Here are made-up things, facts about them, and rows of numbers that follow some of those facts. Name the thing behind each unnamed row.

Some things and their rows:
segreko: [  6   6   4   8   6  11  14   7 -15  16  -3 -10  10 -11   9  -4  -8   8
   5 -11  11  -3 -10  -7  16   2  16  18 -15   3]
plinukik: [ 15  -2  11  19   4   3  38  -1 -22   0  -8 -13   4   0  21   9 -29  23
  -5 -25  16  12   9  -7   5  10   2  50 -15  11]
klostor: [ 27  11  14  -9  13 -33  -5  28  -6  -4  -1  16  -4  -7  12   9   8  34
   7  27   8  15  -7  11  17  52 -15 -42  22  -8]
rezano: [ 14  20  26   1  20 -24  16  20 -25 -33 -42  -4 -18 -10  13  30 -27  52
  -6   5   7  28  18  16   6   7 -21  32  18  23]
klupiri: [ 24   3  21   3  62   4 -15  53 -49  16  -6  -4  -8  16  29 -25  16  48
  12  25 -27  55  17  21  -6  89  -4 -26  41  60]
geba: [  2  22   9  -2 -24 -10  28 -16 -10  -7 -18  12   0 -42  -4  20 -11   2
   7  -6  43 -18 -23 -20  28 -37   3  40 -27 -15]
leston: [ -1   2 -14  -6  -3   5  16   8   8   9  -3 -26   0   6  19  -3  -9  17
   8   5  14 -14 -34  -7  17  21   6   1   0 -18]
dulam: [ 20  -1   2 -20  -4  -7  19   2   6   7 -19 -16   8  -8  11   4  -6  10
  -8  -4  14 -11   5   9   9   9   6  23 -20  11]
pliplel: [ 45 -13   5 -14 -13   3  26  -6   9  11 -21 -19   6  -3  14  -1  -6   7
 -13  -3   5  -5  17  -2  -5  15 -10  41 -19  27]
rutedrek: [ 10  29  16 -12  10 -25 -15  14  -8 -15 -14  -1 -15  -9   2  14   4  30
  10  19   6   9 -17   5  13  13 -19 -10  26   1]
plifi: [  7   6   3   8   6  10  14   6 -16  15  -3 -10  10 -11   8  -5  -7   7
   6 -11  11  -2  -9  -8  15   1  17  16 -15   2]
tribebi: [ 25  19  -3 -11  -2 -21  -2  -3  18   1  -2 -18   5  -4 -13 -13   6 -14
  -2 -13  -1 -16   7   7  -1  -3  -1  19  -7   8]
zutreplek: [ 16   7  21  24   0  -7  18  -3 -11 -10   7 -24   0   9   8  17 -41  23
   0 -39  -2  14  31  -9   1  -9  -2  56  -5  -2]
vedra: [ 18  24  43   8   7 -29   3   8 -30 -27  -9   8 -18 -11   5  31 -23  43
   7  -7   4  33  30  -1   7   2 -24  39  17  18]
tastos: [ 39  11  17  -1  11 -27  23  27 -13 -19 -33  23  -8 -26  10   7  -1  31
  -2  28  13  21  16  11  11  32 -23  -2   8  17]
baklum: [ 10  34  17  -8  10 -30 -18   9 -11 -13  -4   5 -15 -11  -4  12   9  24
  14  14   7   9 -19   1  13  12 -18 -10  27   3]
gevu: [ 25  19  22   7  52  -9 -25  39 -36   5  -3  -7  -8  11   9 -16  12  34
  10  11 -28  43  19  18  -7  52  -8 -18  41  47]
laplu: [ 24   4 -21   7   8  26  24   3   8   6 -36 -16   4  -6  24  -7 -21   9
  -6   6   7  -2  -9 -19   7   9  -6  20 -17  28]

There are 5 kinds of fact about the things: ω, π, ε, α, ρ.
laplu {π=kotal, ε=pliso, ρ=duni,komak,doples}
brila {π=tules, ε=plufle}
tula {ω=zugras, π=pluzir, ε=zugras, α=geba}
tremel {π=tebis, ε=logru, α=gremum, ρ=flezor}
litras {π=stebren, ε=veflol, ρ=rezano,tela}
fizafla {ω=buplom, π=stebren, ε=plinukik, α=pinil}
gredri {ω=rabrusis, π=gakur, ε=stenuk, α=tula, ρ=bruplen,gisil}
tastos {π=zuklupe, α=bralir, ρ=kiskiren}
breplak {π=buplil, ε=kiskiren, α=bralir, ρ=duni,rezik}
kloska {ω=fiplor,pokla,gruba,plekligur,kepezus, π=bonulin, ε=fiplor, α=gredri}
plekifek {ω=klivedom,vaflalo, π=brazezil, ε=kebom, α=pluzir}
seral {ω=suvor, π=loruplok, ε=pasu, ρ=plinukik,skodrek,doples}
bralir {π=dulam}
nekletem {π=tebis, ε=tremel, α=tula}
stesel {π=kotal, α=klibiruk, ρ=klivedom}
gevu {ω=logru,nekletem, π=tebis, ε=skeplogro, α=dubeklik}
plufle {π=tules, ε=flize, α=zuklupe}
grutrestu {π=kisis, ε=skager, α=pinil, ρ=gruba}
zitra {π=loruplok, ε=niman, ρ=tremel,gunos}
suflu {π=plarun, ε=rigrok, α=klapagrus, ρ=rezano}
fiplor {ω=rasus,pokla,kepezus, π=bonulin, ε=gruba, α=beplun, ρ=ruzom,duni}
mugrol {ω=bruplen,kluko, π=nomak, ε=kluko}
buplil {ρ=lilu,doples,gisil}
klivedom {π=brazezil, ε=fugifo, ρ=vinar,kiskiren}
nuzen {ω=pliplel,gunos, π=plifi, ε=gunos, α=kozi, ρ=duni}
klapagrus {ω=flote, π=bridrom, ε=flote, ρ=duni}
stamor {ω=pluflazi,gebran, π=kotal, ε=steres}
stekle {ω=mirel, π=segreko}
klibiruk {ω=mirel,stekle, π=segreko, ε=mirel, ρ=plarun}
dromol {π=buplen, α=gisil, ρ=mosonuk,duni}
rezano {ω=klostor,gradu,brila, π=tules, α=lastun, ρ=doples}
beron {π=geba, ε=klupiri, ρ=zaplor}
tebis {ρ=pokla,komak}
fuskar {ω=vikomak, π=gremum, ε=gisil, α=brubri, ρ=klibiruk}
flaflem {ω=tremilen, π=gakur, ε=rabrusis, α=bonulin}
flize {ω=gradu,plufle, π=tules, ε=gradu}
dripletri {ω=klupiri, π=geba, ε=beron}
pliso {ω=beplun, π=kotal, ε=stalakle}
rutros {π=klubroklan, α=plapi}
ruzom {π=kisis, ε=grisel, ρ=duni,pasto}
stozun {ω=suvor,beme,zaplor,flezor,zitra,komak,seral, π=loruplok, ε=zitra, α=stebren}
benover {ω=drezo, π=zuklupe, ε=tastos, ρ=loruplok,branem}
bemal {ω=mugrol, π=nomak, ε=petris, α=bufle, ρ=steres}
vinar {ρ=doples}
trunur {ω=vepum, π=pesem, ε=rezik, α=geba, ρ=flezor}
fugifo {ω=kebom, π=brazezil}
muflu {π=gifimuk, α=skodrek, ρ=duni,seral,tela}
beme {ω=suvor,zaplor, π=loruplok, ε=seral}
lelum {ω=dritu, π=gifimuk, ε=brubri, α=puzus, ρ=duni}
gebran {π=kotal, ε=doples}
pugra {ω=kopo, π=kozi, ε=kopo}
rabrusis {π=gakur, ε=tribebi}
vikomak {π=gremum, ε=fuskar, α=pesem, ρ=skeplogro}
fluflun {ω=tela, π=puzus, ε=kotris, α=geba, ρ=nekletem,suflu}
dulam {ρ=skodrek}
kotal {ρ=bruplen,duni}
zugras {π=pluzir, ε=tuskir, α=klapagrus}
tremilen {ω=tribebi, π=gakur}
plobrorus {ω=gisil, π=gremum, ε=grutrobrul, ρ=klibiruk}
drezo {ω=benover, π=zuklupe, ε=benover, α=klibiruk, ρ=litras}
flotik {π=bonulin, ε=lobrok}
stason {π=lastun, α=plapi}
gradu {ω=brila, π=tules, ε=rezano}
veflol {ω=plinukik, π=stebren, ρ=beme}
lobrok {ω=vedra, π=bonulin, ε=vedra, α=pugra, ρ=branem}
skeplar {π=kozi, ε=lilu, α=loruplok}
flefes {π=mosonuk, ε=taskol}
pasto {ω=tagro,stilur, π=sibaplus, ε=tagro, ρ=mosonuk}
gisil {π=gremum, ε=staras}
bugok {ω=flefes, π=mosonuk, ρ=tremel,duni,dulam}
mosonuk {ρ=doples}
bostem {π=klubroklan, ε=bogrek}
neklol {π=kisis, ε=ruzom, α=nomu, ρ=doples}
grutrobrul {π=gremum, ε=vikomak, ρ=gevu,bufle}
suvor {ω=pasu,zitra,stozun, π=loruplok, ε=zaplor, α=dulam}
klupiri {π=geba, α=dubeklik}
vugrik {π=vinar}
buplom {ω=flerinol, π=stebren, ε=flerinol}
doples {ω=stalakle,steres, π=kotal, ε=klestan}
plugranal {π=puzus, ε=tela, ρ=pasu}
fifo {ω=luflu, π=stebren, ε=luflu}
gidru {π=bufle, ε=baklum, α=sibaplus}
beplun {ω=stamor, π=kotal, ε=stesel, α=buplil, ρ=pinil,brodes,dulam}
branem {ω=luflu,buplom, π=stebren, ε=fizafla, α=klivedom, ρ=duni}
rezik {π=pesem}
kebom {ω=fugifo, π=brazezil, ε=vaflalo, ρ=bogrek,pokla}
plaripli {ω=komak,niman, π=loruplok, ε=stozun, ρ=doples}
vepum {ω=drovuk, π=pesem, ε=trunur, α=gremum}
gruba {ω=vedra, π=bonulin, ρ=rezik}
tuskir {π=pluzir, α=plarun}
luflu {π=stebren, ε=buplom, α=lobrok, ρ=buplen,laplu}
stosken {ρ=mosonuk,zaplor}
leston {π=geba, ε=dripletri, ρ=vinar}
trekal {π=plarun, α=beplun}
steres {ω=pliso, π=kotal, ε=laplu, ρ=tela}
plekligur {ω=flotik,rasus, π=bonulin, ε=rasus, α=dubeklik}
vitrus {π=plarun, ε=trekal, α=vinar, ρ=zaplor,flezor}
skager {π=kisis, ε=neklol, α=buplen}
lilu {ω=kopo, π=kozi, ε=pugra}
vaflalo {ω=fugifo, π=brazezil, ε=klivedom}
taskol {ω=flefes, π=mosonuk, ε=bugok, α=plapi, ρ=pinil,luskim}
kluko {ω=petris,bruplen, π=nomak, ε=bruplen, α=lastun}
buplen {ρ=duni,rezik,doples}
plapi {π=stosken}
gunos {ω=nuzen, π=plifi, ε=pliplel, ρ=duni,bufle}
klostor {π=tules, ε=brila, α=klupiri}
lobrak {π=gremum, ρ=rezano}
tela {π=puzus, ρ=pinil}
pliplel {π=plifi, ρ=vugrik,duni}
komak {π=loruplok, ε=flezor, ρ=buplen,skastes}
flezor {π=loruplok, ε=suvor, α=pesem, ρ=duni}
rigrok {π=plarun, ε=vitrus, α=loruplok}
sofenek {ω=luskim, π=duni, ε=plodes, α=veflol}
mirel {ω=stekle, π=segreko, ε=skastes}
bruplen {ω=kluko, π=nomak, ε=bemal}
pokla {ω=zutreplek,plekligur, π=bonulin, ε=flotik, ρ=duni}
plarun {ρ=bogrek}
tuda {π=vinar, ε=skodrek}
bogrek {π=klubroklan, ε=rutros, α=bridrom, ρ=doples}
plinukik {π=stebren, ε=litras}
plodes {π=duni, ε=luskim, α=lobrok, ρ=skastes}
kepezus {π=bonulin, ε=pokla, ρ=duni}
driplotres {ω=gidru,baklum, π=bufle}
skodrek {π=vinar, ε=vugrik}
logru {ω=tremel, π=tebis, ε=gevu, α=bostem}
stilur {π=sibaplus, α=gradu}
zuklupe {ρ=dulam}
dipes {ω=nomu, π=skelak, ρ=grisel,beme}
kopo {π=kozi}
flote {π=bridrom, α=loruplok}
zaplor {π=loruplok, ε=plaripli, ρ=lilu}
drovuk {ω=vepum, π=pesem, ε=vepum}
bufle {ρ=duni,doples,vinar}
stenuk {ω=flaflem,rabrusis, π=gakur, ε=tremilen, α=vinar}
skastes {π=segreko, ε=stekle, ρ=gisil}
brubri {π=gifimuk, ε=muflu, ρ=duni}
grisel {ω=neklol, π=kisis, α=pluzir, ρ=bruplen}
petris {π=nomak, α=skodrek, ρ=rezano,skastes}
pasu {ω=flezor,zitra, π=loruplok, ρ=pasto}
flerinol {ω=luflu,buplom, π=stebren, ε=branem, α=klapagrus, ρ=dripletri}
zutreplek {ω=fiplor,vedra, π=bonulin, ε=kloska}
baklum {ω=gidru, π=bufle, ε=driplotres, α=stason}
niman {ω=beme,zaplor,zitra,seral,stozun, π=loruplok, ε=beme, α=klubroklan, ρ=branem,duni}
bonulin {ρ=vugrik,buplen}
rutedrek {ω=pliplel, π=plifi, ε=nuzen, α=kozi, ρ=grisel}
kiskiren {ω=breplak, π=buplil, ρ=tela}
rasus {ω=pokla, π=bonulin, ε=kepezus}
pluflazi {ω=steres, π=kotal, ε=stamor, ρ=duni}
dubeklik {ω=benover, π=zuklupe, ε=drezo, α=drovuk, ρ=loruplok}
luskim {ω=sofenek,plodes, π=duni, α=dubeklik, ρ=duni,tela}
staras {ω=fuskar,grutrobrul, π=gremum, ε=lobrak, α=skodrek, ρ=dulam}
nomu {π=skelak, ε=dipes}
dritu {ω=brubri, π=gifimuk, ε=lelum}
vedra {ω=kepezus, π=bonulin, ε=zutreplek, α=stebren}
klestan {ω=stalakle,pliso,steres,gebran, π=kotal, ε=beplun, α=klapagrus}
tribebi {ω=rabrusis,stenuk, π=gakur, ε=gredri}
tagro {ω=stilur, π=sibaplus, ε=stilur, α=bugok, ρ=bogrek,tremel,loruplok}
pinil {π=plifi, ε=rutedrek, α=tebis, ρ=duni}
brodes {ω=trekal,rigrok, π=plarun, ε=suflu, α=klubroklan, ρ=loruplok,gisil}
skeplogro {π=tebis, α=geba, ρ=kepezus}
sebrem {ω=tela, π=puzus, ε=plugranal, α=kisis, ρ=brubri}
stalakle {π=kotal, ε=gebran}
kotris {π=puzus, ε=sebrem, α=pinil}

Rows to name:
No name comes twice in this set of rows, the named rows included.
[  0  28  19 -21  -9 -33   5   2 -15 -15 -13  22 -19 -26   8  27   7  34
  15  27  37   2 -37  -7  28  15 -20  -3  16 -10]	nekletem
[ 77 -16  47   9   7 -38   9   6 -28   3 -11 -13  12   5   1  49  -2  52
 -37 -20   3  22  21  34 -17  14 -22  13  16   4]	niman
[ 21  27 -12  25  16  -1   5  -6   3  -4 -13 -11   5  -5   1  -5 -24  -4
  -3 -24  -1   0   3 -14   2 -15  -4  27 -12  22]	pliso
[ 26   2  -9   5   2  27   5  -3   5  24 -20 -11  11 -10  22   6 -21   8
  -3  -4   5  -6 -14 -24  13  -2   3   4 -23  18]	kotal
[ 23  21  32   2  15 -25   6  11 -28 -24 -26   4 -16 -11   8  27 -16  42
  -2   1   7  29  17   7   4   6 -25  29  18  26]	staras
[ 33  13  19  -3  38 -30 -40  45  -5   3  20  -6  -4  17   6  -6   9  37
  12  18 -33  28  18  23   2  66  -9 -62  44  -1]	plekligur
[ 53   6  43 -14  20 -57   3  -1 -39   1 -16  -8   9  -4 -15  31  29  31
 -34 -21  18  11   1  53 -20   5 -10  27  17  29]	stozun
[ 56 -17  -9   5 -14  14  18  10  23  18 -10 -15  12  -4  11 -13  -1   0
  -3  12  -4 -10   5 -14   3  26  -8  -3 -12  -3]	brubri
[ 22 -13  -6  -3  -9 -10  24  21  13   8   6 -24  10   3   9  -4   0  16
   1   5   9 -16 -11  10  12  30  11 -13  -1 -40]	komak
[ 39  15  21 -11  -1  -7 -20   8  -4   0 -16  -4 -13 -10   0  10  10  25
   7  24  -6  12  -5 -11   5  10 -29  -4  23  19]	nuzen
[ 38  -5   2  17   8 -12  31  26   2 -10 -15 -30  11  -1  -3  -5 -14  14
 -14 -14  -4  -2  30  25  -6   3   6  24  -5 -12]	plaripli
[ 27  12   8  -9  13 -26  24  33  -7 -24 -38  16 -10 -23  13   8  -5  37
  -2  36  14  14   8  17  15  35 -19 -11  12   7]	neklol
[ 21  29  29   5  17 -26  -3  10 -27 -19 -17  11 -14 -17  -4  12  -3  27
   5   3   4  23  13   3   5   3 -21  21  18  25]	stenuk

Now the same things, written a new way:
Some rows with their names:
breplak: [ -9   0  15  19  -3   4   5   3  15   1   6  -3  -3  -7   2 -11   2  -4
   2   3  -7  -8  18   7   0  -3]
sebrem: [-6  3  5  7 -3  1  8 -4 -6  4 -4 -1  2 -8 -4 -2  1 -6  1  0 -9 -3 15 -4
 -6  1]
niman: [  9  -5  13  -6  -1   6   3  -8  -5 -11   0   8  19  -7  -5  29  -9  -5
  -2   2  -6   3   7   0  -5  20]
rutedrek: [-6 11  7 12 -4 -2  8 -2 -6  0 -2 -2  3 -7 -2 -9 11 -5  1  1 -4 -6 16 -5
 -8 -4]
vikomak: [-11  -3   4   6  -3   6  12  -4   3  -5  -4   1   2  -9  -4  -9  -3  -5
   0  -2  -5  -9   7   5  -1  -4]
taskol: [-7 12 15 15 -2  4  5 -2  0  8 -1  0  1 -4 -4 -3  8 -6  1  2 -4 -5 17 -4
 -7  0]
staras: [ -7  -3  -5  -5  -2  16  15 -12  -8   3  -4  -3   9  -7  -4  16  -8  -5
  -2  -8  -7   2   3  -3  -7   3]
pesem: [12 -5 -5 -8  5 -7 -8 -1  7 -8  4 -2 -7 12  6 -1 -3 15  0  3  9 -7 -3 -4
 -4 -5]
laplu: [ -4  -7  -2  -8  -2   1  -9  -2   7   1  -6  -2  -8  -8  -5  -2 -10   0
  -1  -5  -6   3  -5  15  -6  -2]
tules: [-7 -4 -7 10 -4  0 -4 -6 -5 -7 -4 -1  2  7  6 -6 -7  3  4 -3  8 -7 -4 -5
 -2 -3]
beron: [-5 -7 -3 -6 -3 -3 -6  1  8 -3 -1 -2 -8 -8 -4 -9 -3 -3 -1 -1 -9 -2 -6  3
  0 -4]
stosken: [-6 -4 -8 15 -3  7 -3 -5  3 -2 -2  3 -3  0  6  4 -6  4  3 -1 -1 -5 -3 -2
 -5  3]
leston: [ -6  -7   9   2  -4  -5  -8  11  24   2   3  -4 -11   6  -2 -10   3  -4
  -2   4  -5  -6  -4   3   2  -2]
buplil: [ 3 -2 -8  2  4 -2 -6 -1 19  4  6 -2 -8  6  2 11 -6 10 -1  6 -4 -8 -6 -4
 -7  2]
stekle: [ 8  0 -8 -7 -4 -1 -7 -3 -9  3 -4 -3 -2 -7 -4  7 12  2 -2 -3  4 11  1 -4
 -7 -3]
stalakle: [ -5  -6  -7  -9  -2   4  -3 -10  -5  -8  -3   0   1  -8  -5  -3  -7   2
  -2  -9   2  10  -5   2  -8  -3]
dipes: [ 3 -4 -1  3 -1 -6 -7  2 -6 -3  4 -2 -6 -6 -1 -9 11  2  0 11 -5 -1  3 -7
 -4 -3]
segreko: [-5 -6 -5 10 -3  0 -2 -6 -2 -6 -4  0  2  6  5 -6 -6  4  4 -6 12 -8 -6 -6
 -2 -2]

Rows to name:
No name comes twice in this set of rows, the named rows included.
[ -6  -6  -1   1  -3  -3  -8   5  20  -1   2  -3  -8  -4  -2 -11   1  -3
  -4   5  -7  -5  -3   5  -2  -3]	grutrobrul
[ 19  -5  -6 -10   4  -4  -7   3   0   7   7  -3  -7  -5  -5   4   3   4
  -1  13  -6  11  -3  -4  -6   2]	bugok
[-8 23 12 15 -3  4 -3  2 -5 15 -3 -3 -5  3 -5  3 15 -8 -1  2 -2 -4 10 -5
 -6  1]	drezo
[-8 -2 -1 -3 -3 27 11 -8  8  2 -4 -3  1 -9 -5  8 -5 -5 -2 -9 -5 -7 -6  9
 -5 -2]	petris
[ 8 -2 -3  4 -1 -4 -6  9 -4 16  1 -1 -9 -2 -3  2 14  0 -2 10 -6  5 17 -5
 -6  0]	kebom
[-8 -1  8 11  0 10  8  2 19  4 -1  0 -2 -6 -2 -9  1 -5  0 -3 -4 -6 17  5
 -3 -4]	luflu
[-6 19 -3  8 -1  2  3  3 -9  9 -4 -1  2 -2  1 -6 22 -2 -1 -4 12 -1 23 -4
 -4 -2]	kluko
[ -6   9   2   3  -2  10   4  -6 -10   9  -5  -3  -1  -8  -7   8   4  -3
  -1  -4  -4  -2   3  -5  -8   3]	bemal
[18 -4 -6 -9  1 -5 -8 -8 -8 -5 -3 -3 -8 -5 -6  8  3  5 -3  3 -2 19 -5 -5
 -7 -1]	gradu
[-8 -6 17  5 -2 -5  5 -8  2 -5  3 -1  4 -5  0 -7 -6 -7  0 -6 -5 -8 16  8
 15 -2]	flezor
[ -6  -7  -7  -1  37  -4  -7  43  -5  78  -1  17  14   1  41 -11  -1   4
  -1  56  -7   5  -4  -6  42  -1]	dubeklik
[ -7  -3  -4  -3   0  -7  -3   3  -8  -1   0  -3  -2  14   7   9  -8  -1
  10 -10  23  -9  -5  -3  24   4]	duni
[-8 14 21 17 -6 -3  5  5 -3  6  2 -3 -5  0  1 -7  8 -4  3  2 -1 -5 20 -4
 -6  3]	brodes
[-7 -4 -7  6 -3  0 -5 -2 -2  3 -1 -1 -6  7  6  7 -9 -2  6 -9 10 -8 -8 -1
  3  2]	mosonuk
[ 7 -7 37 -5 -4 -3 -4 -8 -7 -6 -1  0 25 -6 -1  5 -9 -3  0  3 -7  3 -3 -6
 -7 12]	stozun

